Each row has a hidden stage along a path, written after it and counted from one end. A new block has a new path.
[-145    2  -84   55    7  233  194 -166 -116   77  -18 -201  -17  -54
    3   63  212 -117  152  -63 -124  -28   28  151  -47   53 -143 -290
 -152 -141 -108   26   94  -68   32  -58  -28]
24
[ -45   -5 -109  175  -56   49    7 -114  -70   29   97   33   47 -142
  110  -65  148   85 -138   35   -6  -91  -16   75   29  -70  -11 -181
   -3   28  -56   47   28  -10   26    5  -38]
16
[  80   30  156   90  277 -121  145   38  -54  102   22 -294 -141  374
 -228   31  -10  -21  139 -122  -22   61   13   18 -148  -11  -60 -103
   53  -51   77   48  -54  -90  -50 -120  147]
32
[ -84 -263  -14   46   12 -170 -101   32  -25   78   58  149   87  184
  -47   61   -1  141 -137   22  125   74   12  -78   -7 -182  -25  173
    7  -49  169  -67 -154  -53   32   55    7]
8
[-119 -294 -122  228   -5 -190   47   31   31   95  118  199  -36  172
 -113  134   98  111  -66  100   78   35  -88   73  -34 -206 -143  192
  268   93   44  -44 -150 -200   50  153  -38]
9
[-137 -202  -76   99 -106  -52   30 -130 -116  -35   50  128  138  -42
   84  -36  158  -17   58  125  -45    3    9   75    2 -131    4 -143
   -6   -7 -100  137    9 -180   -5   60  -59]
14
[ 103  303  -35   27    1  184  -27    7  -19  107  -29  -85    6 -210
  171  -45   37  179 -289 -171   64 -171   50   28   -8   31  -42 -110
 -175  -75   94 -153   58  302   75  -74  107]
21
[-102 -102 -105  125   -9  -50  199  -44 -118    4  -32 -105  -32   29
   -4  -64  160  -13   56   26 -123 -108    8  198 -103  -73  -54 -218
  -11   46 -154   95   23 -163  -14   75   28]
21
[-118 -114  -88  156  -77   64   16 -153  -85   31  157   14   47  -74
   59  -81  125   39  -56   47    4  -63  -36   69   26  -65  -18 -247
  -28   31  -87   84   21  -76    7   12  -84]
15
[ 274  302  385 -296   -1 -305  119  398  161   34 -348  272   48  208
   64  216 -296  -10  312 -139  127   29   74   85 -313  -92 -177  463
  155  -48  186 -115  -44  112   25  157  450]
32
[ 212  266  131  114  232 -135  101  124   38  103  -79 -145 -112  187
  -74   87  -34   80   19 -131    0    9   36   71 -146  -15  -87   95
  184   -5  147  -80  -37   51    6  -87  234]
31
[ -93   75  -85  106   23  237  188  -99  -40  139   49 -205 -111  -43
  -26   60  142  -32   46 -118  -50  -86  -29  163  -58   63 -191 -237
  -69  -54  -68  -56   70   17   53  -34   -8]
24
[-176  -23 -145  169   -6  246  323 -113  -15  152   65 -154 -179  -18
 -103  160  226 -116  190  -57  -88  -74  -96  259  -89   46 -304 -218
   55  -12 -171  -21   71 -125   66   55  -57]
24
[ -39  -31  -42  194   40  -37 -138 -135    3  103  116   46   92  -24
   88   66   39  137 -119   41   39  116   17   24   56  -60  -12   41
  137  -13  172  -94  -63  -21   49  -74  -22]
5
[-195 -205 -141  123  -20  104   11 -255  -88   53  -41  152  183  -82
   65  297  326 -109  160  148  -94  239   46   50   79  -78 -148   73
   45 -246   61    0   -2 -219  101  -52 -115]
5
[  44  119  -10   64 -156   40 -105   21  129   98   44  376  115 -202
  197  164   -9  141 -107   12  170   -6  -43   40   25  -94 -148  241
  167    2  131 -160  -14  128  121   91   37]
11
[-122 -118  -96  168  -66  102  -73 -183  -40   79  181  108   91  -82
   63   46  131   50  -63   53   56   47  -39   10   84  -66  -59  -95
   31  -39   28   -2   -6  -51   48  -26 -123]
11
[ -82  -43 -130  145  -40  -12  169  -95 -125  -24  -59  -43   31  -86
   82  -40  218  -21   43   59 -148  -89   28  197  -61  -71  -37 -210
   -3   14 -155  107   54 -147    2   48   13]
20
[  65    8  164 -262 -291 -235  -77  274  162    6 -224  673  252  -61
  243  226 -188   81  103   35  231   23   25   29 -133 -223 -163  570
  122  -35  162 -151  -77   89  104  308  225]
10
[ 121  194  132  153  267   36  110   33   37  197  126 -311 -221  259
 -202   59  -53   53   19 -198   57    4  -42   28 -106   66 -136 -106
   98   -9  124  -79  -31   64    1 -151  123]
32
[-140 -206  -81   77   -1   83 -124 -162  -86   89  116   70  134   18
    9   84  142   62 -115   20   74  108   19 -107   99  -96  -34  -17
 -110 -173  132  -36  -56  -26   56  -73 -108]
9
[   2  -44    5  133   92 -160  -77   -2   10  116   33  -14   21  102
   28   43  -41  175 -146   -5   45   72   31   39  -35  -82  -21  113
  115   19  197 -121 -119   -5   40  -17   80]
2
[  -5    0   93   -5   69  -53 -256 -126  -83   70   46  -86  195   27
  148  -78 -100  163 -169  -41   60  126  128  -91   43  -24  142  -60
 -147 -121  265  -79  -60  104    2 -169   53]
3
[ -61 -113  147  -14  158  -81  262   31  -58   86  -38 -188 -114  389
 -249  131   26 -175  383  -75  -56   94   -5   97 -193  -25 -174  -78
   32  -91  -29   80  -33 -216  -38   -4  108]
31
[  75   87   -7   75  112 -164   76   80  -92   15 -107 -191  -23   90
   27 -129   11  140 -134  -89  -72 -119   96  111 -126  -66   56  -99
  -40   36   35  -18  -26   22  -30  -17  171]
24
[  50  169 -107  278  196   31  168  -54  -44  107   -6 -271 -142   28
  -55   42  180   62  -55  -78 -129  -49   15  182  -68   17  -93 -128
  147   18    8  -56   21  -42   23 -106   69]
27
[-179 -227  -36  -32 -126 -113  293   39  -90  -28 -123   60    1  103
  -22   28  105 -130  289   60 -104  -80   -5  243 -191 -120 -145 -105
  -14   31 -219  133   10 -254  -13  225   66]
21
[  96  189   81  -85  -98  -11  -62  102   -3   40  -29   49   69 -112
  197 -152 -141  185 -204 -128  124 -190   42   29  -76  -44   28  -72
 -163   28   63  -72   16  249   22   50  158]
19
[-152 -216  -55   43 -116  -11   -9 -155 -133  -39   26  142  188  -52
   99  -15  159  -41   71  112  -35   38   31   31   24 -121   12 -134
  -78  -82  -67  135   12 -155    1   33  -69]
13
[ 112   41  199   19  260 -192  108  106  -52   82  -31 -257 -105  397
 -200   -4  -81   21  102 -140    2   43   47   -5 -172  -37  -21  -46
   18  -47  115   27  -75  -45  -61  -94  202]
32
[-125 -206  -27  172    5 -187    3  -91   -9   57   67   91   68  109
   18   87   36   34  101  128  -29  139   -4  136  -39 -114  -55   66
  232   62   58   -1  -89 -234   13   54   -2]
4
[-101 -109  -96  145  -65   46  -71 -220 -138  -21   89   62  176 -135
  139  -59  192   26  -58   98  -46   23   40   14   85  -86   60 -205
  -60  -68  -34  110   35  -91    8  -64  -93]
13
[ -42 -107  -29  142   52 -100 -123  -52   -1  111   88   62   68   78
   22   71   10  160 -152   18   78   98   17  -19   25 -101  -24  115
   98  -22  196 -107 -115  -22   51  -29    5]
5
[  32   57  118  162  227  -40  203  -40  -26  110   68 -264 -158  284
 -200   86   38  -89  255  -74  -67   78  -27  118 -136   30 -129 -152
  159  -10    0   64   -4 -157  -38 -105   94]
32
[ -98  -34  -52   54   33   97  173  -15  -68  115   43 -211 -117   85
  -81  -28   66   22  -14 -124  -12 -124  -16  115 -101    2 -124 -224
 -130  -13  -60  -29    7    8   14   20   27]
23
[  74   53  155 -280 -277 -140 -121  216  116   -3 -225  616  291 -123
  279  198 -145   80   46    9  219   19   59  -23  -85 -194 -119  480
   -2 -114  180 -140  -44  151  107  229  200]
11
[  72  169   96  139  203  -11  108  -65  -52   80   20 -280  -70  146
  -63    8   32  -19  130  -97  -88   49   45  106  -96   47  -39 -175
   86  -34   52   17   29  -49  -33 -163  112]
30
[   0  -10   28   72   88  -73 -111   -5   17  153   48  -39   23   88
   31   50  -75  183 -175  -62   94   66   31   -9  -21  -48  -36   96
   19  -33  236 -163 -111   81   53  -41   75]
2
[  16  -86   14   10  -20 -105 -189   65    7   84   53  188  118   60
   55   14  -58  222 -271  -41  192    9   28 -130   22 -156    9  182
  -51  -56  226 -125 -122  123   53   24   48]
10
[  -8  -25    1   16  -19  -31  -94  -55 -147   -7   56  -89  108  -28
  116 -243    2  152 -235  -50   35 -121   71  -41    0  -73  147 -263
 -248  -20   17   68   -1   93  -33  -50   36]
17
[  36   99  -11    4  -28  123 -121  -22  -66   85   93  -48   56 -108
  116 -146  -15  201 -340 -134  137 -153   30  -91   36  -29   46 -175
 -265  -64   96  -67    6  260   37  -62   32]
17

Each row has a hidden stage along a path, written after it and counted from one end. A new block has a new path.
[ 105  539 -163  140  -97 -349  183  300  102   48   27  132 -176   -6
  252  -31  -39 -171  -24  307  244   55   84  -38  112   74 -154  -29
 -204  156 -136  -86    5    9  -83   92 -209]
27
[   4  152 -213   80 -242 -202    2   67   89 -292  252   61 -125 -128
  196   39   61    3 -313  300  -20  200   -1 -143  -58   80 -300  170
 -170  138  -30 -205 -218   40  -62  199 -345]
16
[  58  -38   25  -48   75    5 -102  -15  197 -103  110 -101   -8  -51
   97 -210   77  -89   12    1 -108  119  -52  -46  109  -80  -54 -160
 -116  -38   24 -123  -43  136  174   81   23]
10
[-125 -154   -9  -58  -74   23 -192  -83  108  -66  136   10    9  -32
  -85  -67  117   77  -81    1 -134   74  -90  -17  -39 -137    7    2
  -48   38   52  -26 -173  -50  -32  178  -27]
7
[ 255  325   41   14   22  -50  201  304   -6   64  -75  118 -121  -61
  -22   49   29 -171   51  219  132  -17  122   -2  163  157 -159  -54
  -42   82  -51 -123   89 -178 -122  -38  -78]
26
[ 155   -1  -61  -35    7  143   69  135  325   40  -14 -147  -80   -3
 -244  -42  102 -126  163   19  126  149  160 -259  355 -178 -187 -207
   77  -31   -7  103   26 -126  115  -40   34]
2
[-342 -157    1  -11 -174  -71 -236 -121   15  241  101   49  -61   79
 -168  -86   37   53    1   22  -78  -72 -204   73 -212 -247  165  -25
  106  148   65  128 -149 -115  -35  140  222]
4
[  69  -91   34   91   -7   47  -60  -18  188   83   20  -48  -42  -73
 -176  -21  124  -20  156  -65  -40  121   15  -31  221 -214   25 -166
    1   45   91  -19 -241  -55  138  -11   90]
5
[ 141  316  -27  203  425 -452  -73  -21 -137  380  -68  375 -177  164
  112  386  140   75  -89 -211  496  -32  221  383  -41  150  523   49
 -463 -220 -125  -83  -22 -457 -613 -200 -111]
27
[  81  384    2   23  -22 -169  124  284  -11  141  -63  199 -107   23
   19   28   13  -84   15  207  172  -55   61   61   77  101  -23  -10
 -112  118  -91  -25   50 -183 -255   83 -126]
27
[ -36 -292  116 -204  237   -2 -338   27  116   35   -7   75    9   -4
  -77 -160  213    3  107  -25 -284 -170  -19   71 -110 -104   36 -184
  -31 -109  201  -30  180 -248   36   69  192]
6
[  19  105  107   47  180 -235 -116  190  144   29    2  119 -114   37
  299 -125   85   15  -25  102 -104   56  -29   78   88   70   89 -185
 -263   -2   51  -71    8   97  -35   86 -130]
17
[  54   -7  -44    1  -24  -59  -78  -85   91 -161  197  -42  -49 -115
   92  -97   86  -87 -127   73  -84  131  -61  -12  -14  -18 -100    4
 -117   14   23 -222 -158   48  106   71  -52]
11
[ 313  260  -98 -144   51   17  169  372   27  -60  -88  116  -85  -49
  -98  114   69 -155   10  255  191  -78  260 -141   83  196 -354    2
  -29  -34  -87  -97  340 -349 -243  -10 -111]
26
[ -43  348  -42   79 -117 -315   42  200 -160  214   -9  278 -153    8
   75   69  -12  -81  -36  272  128 -170  -28  172 -194   79   25   80
  -81  195  -35  -73    8 -225 -252   67   -9]
27
[   5   79   71  -34  -32   80   72  122  241  103   30 -103 -126   44
 -148 -142   56 -145   53   91   43  134  -12 -137  280 -100  -53 -167
   73   61   -3  115  -49  -29   75   11  -13]
1
[  40   26  -39  -25  597 -360 -316  -26  237   93   40  123  -83  230
  367  -28  160   79  -84 -263  206   87  157  136   29   68  359 -216
 -517 -392 -100  -32  235  -87 -261  -18 -100]
15
[-198   -4  -21   62  -64 -158 -142  -57  177  165  123  -11 -116   62
  -14 -143   66  -45   10   34  -15   67 -114    3   17 -211  117 -113
  -22   88   43   76 -173  -11   84   85   68]
3
[ 194  189   74   84  -24  -47  127  305   89  -36  -46   37 -140  -71
  150   -4   17  -70   -2  234  -12  115   43  -65  200  123 -172 -129
 -102   97   21 -104  -11  119   -4    7 -139]
21
[ 113   98   46   61  299  -71  -30   49  -63  282 -109  140 -103  195
    7  270   25  118  -58 -211  401   66  144  150   55  129  334  -67
 -251 -206 -171   37  117 -169 -496 -139   -9]
22
[ 239  239 -107  224 -255  -45  248  177  -73  -16   22   33 -187 -143
   10  253  -43  -74  -84  257  204  157   94  -91   85  105 -253   75
  -13  175  -47 -179 -177   15  -81  -88 -104]
22
[ 208  -75    6  -52  165   71  -12  127  218  120  -64  -58 -121  -19
 -248   14  170 -162  193   12   68   -5  194 -130  218 -115 -120 -217
   74 -101  100   37  143 -313   86 -162  156]
2
[ 196  100   34   65   -2    4   71  265  151  -41  -53   20  -91  -78
   51   -3   56  -29   74  150  -20  113   85 -107  230   29 -181 -162
  -76   71   29  -75  -15   55   33   29  -85]
17
[ 147 -108 -155 -154  -24  125  -67  -32   72 -260  153  -45    7 -100
 -121   70  119  -28 -166   54   30   93  111 -161  -45   35 -281   97
  -42 -100  -38 -171   56 -193 -101   66  -77]
12
[ 184 -148  118  -46  114  182  -48   89  241  -24  -30  -42   -1 -111
 -263  -52  208  -38  188  -46 -145   86   93  -85  319 -143  -84 -202
   23  -25  142  -32 -105 -176  123   -8   31]
5
[-181 -297  119  -81   28   17 -312  -77  -31  253  -28   49   12   29
 -154 -122   71   37  176  -68 -205 -196 -163  155 -220 -225  182 -174
   97   38  154   37   35 -119   56   53  415]
7
[-180  -51   99 -103   19 -129 -220  -41   -8  -28  158  120  -35    8
  114 -182   75   16 -163  102 -222  -26 -201  134 -194   43   78   10
  -98   64   48 -116  -64  -16  -68  197  -25]
14
[ -38    2  -39  -29  -70  -59  -92   24   27 -106  134   92  -50  -32
   24   20   74   56 -185  111  -47   85  -39  -11  -69   52  -71   78
 -101   53  -14 -107 -106  -72 -159  155 -143]
15
[-243 -320   59  -27 -106  -22 -311 -143 -133  268   16  106  -19  -10
 -232   -8   73   68  109  -18 -190 -228 -182  181 -349 -241  167  -46
  156  112  185   16  -77 -223   -5   47  420]
6
[-176 -166   32  -96  -21  -39 -255 -137   -4   -5  148   14    5   -2
   31 -145   61   21  -97    2 -165  -30 -180   97 -223  -91   78  -12
  -52   15   56  -84  -60    8   -5  146  123]
9
[   5   58  -15  -45  -11  -40  -58   92  158  -94  100   -3  -42  -11
   98 -140   38  -32  -68  106  -55  116  -38  -78   75   12 -104  -84
  -98   39  -40  -74  -19   83   13  152  -95]
15
[-124   56   24   83  -29 -237 -139   43   20  106   74   99 -108   26
  202 -108    5    5  -34  117  -76    2 -140  106 -118  -20   88  -97
 -120  117   29  -73  -85  102   11  104   49]
16
[-123   51 -100   71 -159 -227 -128  -54  247 -244  301   11  -99 -125
  174 -170  152  -28 -213  199 -204  221 -114  -75   43 -105 -129   52
 -186  140   87 -142 -378   82  150  241 -294]
5
[-157 -110   81   17  -99 -109 -186   41 -182  225  -21  176  -81    7
  -30   19    2   63   22  122 -131 -188 -157  178 -308  -33   98  -32
   63  155  102  -39   -8 -109 -109   58  252]
16
[ 108  -19   39  -81   33   50  -45    9  138 -171  131  -55  -13 -104
   21 -155  100 -107  -55   72 -131  119  -34  -57   97   15 -144  -72
  -68   -2   24 -188  -67   30  115   83  -50]
12
[ -94    1   20  -67  -62  -14 -101   56   54  -52  100   59  -23   10
   23  -79   43   51 -127   92  -79   70  -92  -10  -32   22  -29    0
  -69   71  -33  -42  -60   14 -118  190  -89]
15
[ 182 -103  -48 -137   33  164  -41    5  133 -228  105  -83   16 -120
 -100  -31  123  -69  -58   28  -51  110   79 -140   86    0 -242  -25
  -35  -84    8 -165   22  -93   30   50  -39]
11
[-181  375   79   96 -102 -374   -9  189 -157  331  -26  285 -148   68
  159  -89  -56  -83   16  253   43 -195 -176  277 -193   36  196  -13
  -85  256  -23  -24  -40  -79 -186  124   58]
27
[-305   23  -42  -62  -77 -125 -170  -26  263   69  174  -39  -78  138
   38 -246   47   -5  -97   60  -24  115 -151  -76   27 -185   87  -85
  -60   66  -40  158  -96   59    5  232  -64]
3
[-109   86  107    3 -104   34  -13  155  133   44   24   10  -25   50
   48 -163  -33   60   -7   78  -64  138 -143  -33  156  -31   31 -132
  -48  155  -70   53 -123  222  -44  219  -84]
16
[-106   -3  139   16  -17 -100 -131  -57  -21   25  134  106  -53  -40
   61 -119   68    0 -106   68 -183   44 -193  160  -67   18  124  -10
  -84  115   58 -142 -235   23  -19  125  -22]
14
[  34  159   97   42   28 -127   12  227   46   18   -5   98 -127   19
  222  -39   17    0  -92  186  -27   67  -41   32   60  140  -10  -85
 -167   67    3  -65   13  112 -121   77 -151]
21
[ 103  -77   46  -45  103  -37 -134   53  266 -195  116   -9  -38 -136
   47 -170  219  -68    2   83 -257  110   16  -63  175  -73 -134 -128
 -139  -17  155 -149 -129  -43  182  101 -127]
6
[ 126   61   16 -103   56   17  -17  269  214 -174   16   24  -46  -40
   87 -106   93  -18  -32  174 -100  100   71 -155  180   85 -237 -123
 -117    0    2  -64  105   12  -26  151 -196]
16

Each row has a hidden stage along a path, written after it and counted from one end. A new block has a new path.
[ -51 -226   81   30  -15  -39   97   36 -266  103  311   88 -204 -333
  -74 -170   52 -167   51   -7 -264  -80  148  -29   31 -213 -333   59
  -72  126   24 -378   98   97  243  454 -262]
22
[ -54  153 -207  -75   48  -23  210   73  278  231 -136   31  -96 -115
 -174  -88   88  118  195 -530  -37   15  -28  -30  -58  186  225   -9
  -23  -41 -152  210   20  -21 -200 -262  -15]
9
[-400   47  629  -87  106  -15  -57  -52  188 -531  189  198  385   96
  220   22   53  225  -18 -245  320  137  -70  144 -249 -245  466 -157
   -7 -450 -346 -148  -71 -184 -262   42  153]
4
[-158  308  159   12   -3   52   99  -26  289 -231 -178  154  206  293
  223  261   47   86  -18 -160  191   40 -122  123 -184  -23  484   55
   87 -349  -95  316 -119 -118 -372 -300  232]
3
[  50   28   65   95 -256  -34 -135   29 -315 -121  189  292  -50  116
  328  201   67 -233 -275  291  -30  -31  221   68 -121 -341 -333  245
   94   66  177 -107  199   50  108  283  -49]
22
[ 104  149  -93  -62   33  -10  140   93  230  103 -118   97   45   93
 -146  103   32  131  141 -316  -27   28  -80    1  -39  135  234    7
  -28 -142   -6  213  -43  -34 -259 -228  123]
4
[  16 -310   67 -255  191  -75  339 -100  -60  266  115 -169 -303 -322
 -372 -472   92   88  129 -261 -302  -86 -329 -188   92    0 -141 -191
 -329   55 -140 -207 -174   60 -131  274 -220]
7
[  42   55   97 -212  139 -108  -32  217  253  -71  176  348  266 -124
  -86   24  157  288  243 -486  205   26  147 -179  -81  105  155 -181
   81  -99 -113 -280  235  -20   31  201  -93]
21
[ 383  -15  275   53 -101  -69  -66  159 -296  -83  293  164  -29  381
   64  215 -119 -124 -148  358 -229   52   57  150  -21 -240 -199  193
 -183 -142  208  -49 -131   -8 -182  281  172]
1
[-178  150 -179  -28   43  154  317 -139  201   99 -275   89    4 -169
  -75  102  169  -58  249 -239   18 -133 -247 -180   87  132  174    2
  227  -10   54   96   28  131  -25 -128 -107]
19
[ 405 -176 -110 -297  -37 -109  106    2 -191  247   56   93 -190   25
 -260 -151  129   72  -27  -18 -146  -58 -287 -306  135   46 -410  -89
 -139  180  178 -109   56  140 -134  261 -127]
13
[ -23   65 -554   23 -112   25  398  -97   20  473 -310  -56 -458 -260
  -48  -88  186 -206    8 -149 -275 -244 -100 -150   50  105 -173  160
   69  264  161  260   64  134   27 -105 -256]
23
[-196    2  231   52 -133   -3  -93 -175 -205 -280  108  255   52   68
  357  171  100 -236 -254  279   59 -109   -3   43 -183 -446 -171   88
   99  -55   94 -200  114   26   44  299  -30]
21
[  18  211  149   33   21  -55 -195  188  158 -150  147  355  281  137
   27  275  -28   43  127 -264  125   80  235  125 -195  -94  168   27
   61 -205  -34 -105  162  -59  -81   -6  158]
13
[ -35 -163  -66 -334   97  -44  341 -114   87  216  -71  -80 -192 -258
 -306 -404  212  232  141 -428  -30  -36 -416 -309  124  180  -22 -231
  -98   73 -155  -23  -28   70 -204   33 -210]
11
[ -51  117  237  175  -53   34 -133   79 -146 -200  254  328  127   82
  249  304  -30 -266  -17  189  -52  -32  305  159 -156 -339  -71  220
   74 -109   77 -235   95   32  147  324   13]
20
[-145  -17  255  140 -129  -17 -172  121 -194 -228  360  313  127  -95
  182  138   17 -130  -27   11   25   65  365  141 -122 -313 -134  137
  117  -52   -4 -317  236    8  216  304  -50]
22
[-116   89  300  179  -66   23   -9   87 -242  -96  319  111 -138   90
  291   25  -81 -287 -120  162 -193   59  325  286 -170 -347  -46  334
 -129 -108 -160  -47  -99  -26   -2  268  -26]
11
[ 246  -83 -103 -307  -11  -70  132 -134  -79   91  -92  188  -68   43
  -31  -10  238   44  -94   72   15 -184 -362 -378   53  -19 -290 -123
   15  131  219 -120   89  137  -93  289 -150]
20
[ 117   44 -490   17 -260   68  279  -80 -157  346 -245   42 -350 -108
  -21   42  183 -199  -59   43 -186 -143 -126 -188  149   80 -330  217
  171  298  288  252  144  190   48  -80 -184]
22
[-190  228  219  121  -45   97  114   54  186 -228  -38  119  201  164
   85  236  -21   61  121 -192  111  126  -35  187  -53    2  438   96
  131 -334  -87  221  -95  -83 -259 -281  216]
1
[ -62  200 -177  -54   27  -12  184   66  258  183 -143   62  -75  -50
  -84  -26   89   80  155 -457   -7   10  -10  -10  -79  157  232   35
    8  -54 -136  234   20  -21 -199 -250   -2]
10
[ 108   14  172   92 -101  -83 -171  114 -229  -41  296  207  -53  133
   96  108  -81 -186 -123  108 -161   43  249  192 -165 -320 -221  183
 -134  -46   35 -144   65  -11  -28  234   62]
11
[-105   48  595  115  125   29   49  215   -7 -290  418  119  179   89
   65   72 -132   24  181  -71  -76  165  209  265  -61 -158  332  103
 -118 -393 -227 -178 -209 -104 -113  231  104]
1
[  86  291  194  209   51   36 -165  114  -14 -149  152  376  179  281
  260  494 -112 -340   28  231 -104  -98  309  222 -238 -327   54  266
   11 -208  139 -137   -5    8   33  262  135]
17
[-118  127  103  -26  -72   11   17  111  174 -134   22  161  184   43
  -19   73   56  204   95 -386  170  181   46   83  -78   55  285    7
   89 -198 -157  147   77  -76 -196 -255  137]
5
[-217   99  506  193   50   19  -59    8   38 -371  203  152  224  184
  153  251 -132 -105   21   53  -21   47   47  329 -198 -346  303   51
  -52 -416  -62 -118 -154 -133 -199   60  254]
1
[ 189  -36 -289  -44    0   92  297 -227 -132  321 -243   22 -259  -58
 -198   95   97 -299   79  202 -315 -290 -406 -238  162  -35 -324   56
    5  179  370   -6  -59  242  -18  147 -130]
18
[-152  301 -263  114 -310    5  -71  -71  148  -36 -308  183   41  186
  153  285   84  -47 -157 -224  177   57  -30  144 -193  -66  116  138
  231  -59   86  435  216  -52 -268 -570  241]
9
[-206   21  159  -76  102   62  237  -27  237  -70  -50    9  123 -105
 -183  -60   61  199  240 -410   57   67 -225  -12   26  103  362 -124
   15 -234 -169   56 -102  -36 -226 -181   54]
3
[ -70  107   17 -222  165  -22  133   -7  309  -41  -78  245  196 -105
  -56   40  205  196  219 -395  191  -95 -150 -247  -52  110  222 -196
  119 -101  -63 -132  115   25  -73   78  -94]
20
[ 193  116 -217 -215  -19  129  407 -124  -18  224 -270   55 -190   89
    7   10  221  -47   43   65  -55 -143 -393 -349  197  204  -68  110
   98  111  136  239 -106  203 -149   67 -186]
17
[  51 -245  148 -136  -12  -73  104 -106 -207   48  150  -20 -173  -66
 -144 -214   50   -9  -97   17 -193  -25 -229  -49    1 -198 -243  -69
 -225    8   -1 -150  -77   32 -144  230  -51]
6
[ 105  325  -58 -116    4   38   10   50  264  -94 -183  360  275  242
  102  355  143  100  105 -180  255  -29  -82 -146  -69  116  228   10
  227 -140   89  133  126   34 -169 -112   90]
17
[ -78 -112  295 -112    4  -49    4 -202 -194 -154  127  115  -50   72
  137  -57   75 -129 -193  186  -38  -96 -236  -39 -114 -358 -185  -46
 -124  -66   -1 -223  -54   28 -140  345  -47]
13
[-110   89  319  -81   65  -38  -20   35  264 -305   31  204  357  142
  -50  166   27  262  123 -318  235  103 -163   51 -114  -26  386 -186
   49 -366  -83  -27   -2 -121 -311 -152  237]
2
[-158   35  107   74 -184   52  -39 -272 -225 -216  -60  223    4  122
  338  247  111 -314 -278  382   27 -164 -162    3 -127 -422 -224  116
  148  -10  226  -86   93   78   -2  192    2]
20
[ 120   39 -348   25  -90  207  421  -74 -131  360 -202  -17 -276 -167
 -208   44  118 -224  231   32 -275 -121 -227 -224  314  193 -196  209
  158  213  238  158  -28  275   79    0 -210]
18
[ -33  241  104  -25  -62 -107 -270   69  212 -238    2  387  322  244
  137  316   38   94  -51 -250  275   56   87   95 -291 -154  176  -53
  107 -214    6    1  230 -109 -214 -152  238]
12
[-465  187  -74   90 -196  -17   14   -7  200 -164  -97  230   90 -168
  304   78  198   65  -79 -400  293   25  192   86 -221  -73  236   52
  310  -70 -142  136  308  -91   15 -259  -50]
24
[  -5   97  218   22   13  -77 -168  209  156 -169  202  260  272   89
  -65  163  -52  156  113 -336   85  159  218  183 -186  -89  219  -18
  -36 -257 -104  -80   97 -120 -143  -74  208]
5
[ 276 -206  322 -107   55 -127  -30  235 -272   33  507  106  -94   10
 -121 -178  -60   40   -1   -2 -259  113  206   56  -22 -173 -233   68
 -336  -47 -104 -299  -74   -5  -28  487  -64]
6
[ 161  -84  242   27 -197   31   57   -5 -330 -127  164   68  -55  239
   59   93  -26  -84 -164  307 -122   86 -144   70   84 -191 -184  164
  -52  -91  150   48 -112   43 -176  128  103]
2
[ 138    1 -400 -155 -108  -41  215 -125   44  344 -288   -9 -251  -47
 -253  -75  149   16    4 -232 -112  -99 -361 -203   69  125 -180  -55
   -5  164  167  226   79   99 -235 -230  -33]
11
[ 114   -3  198  106 -137  -62 -155   63 -224 -107  224  170   -7  215
  108  173  -93 -162 -190  189 -151   54  149  230 -167 -348 -162  182
 -141 -116   91  -44   -8  -43 -113  138  163]
5
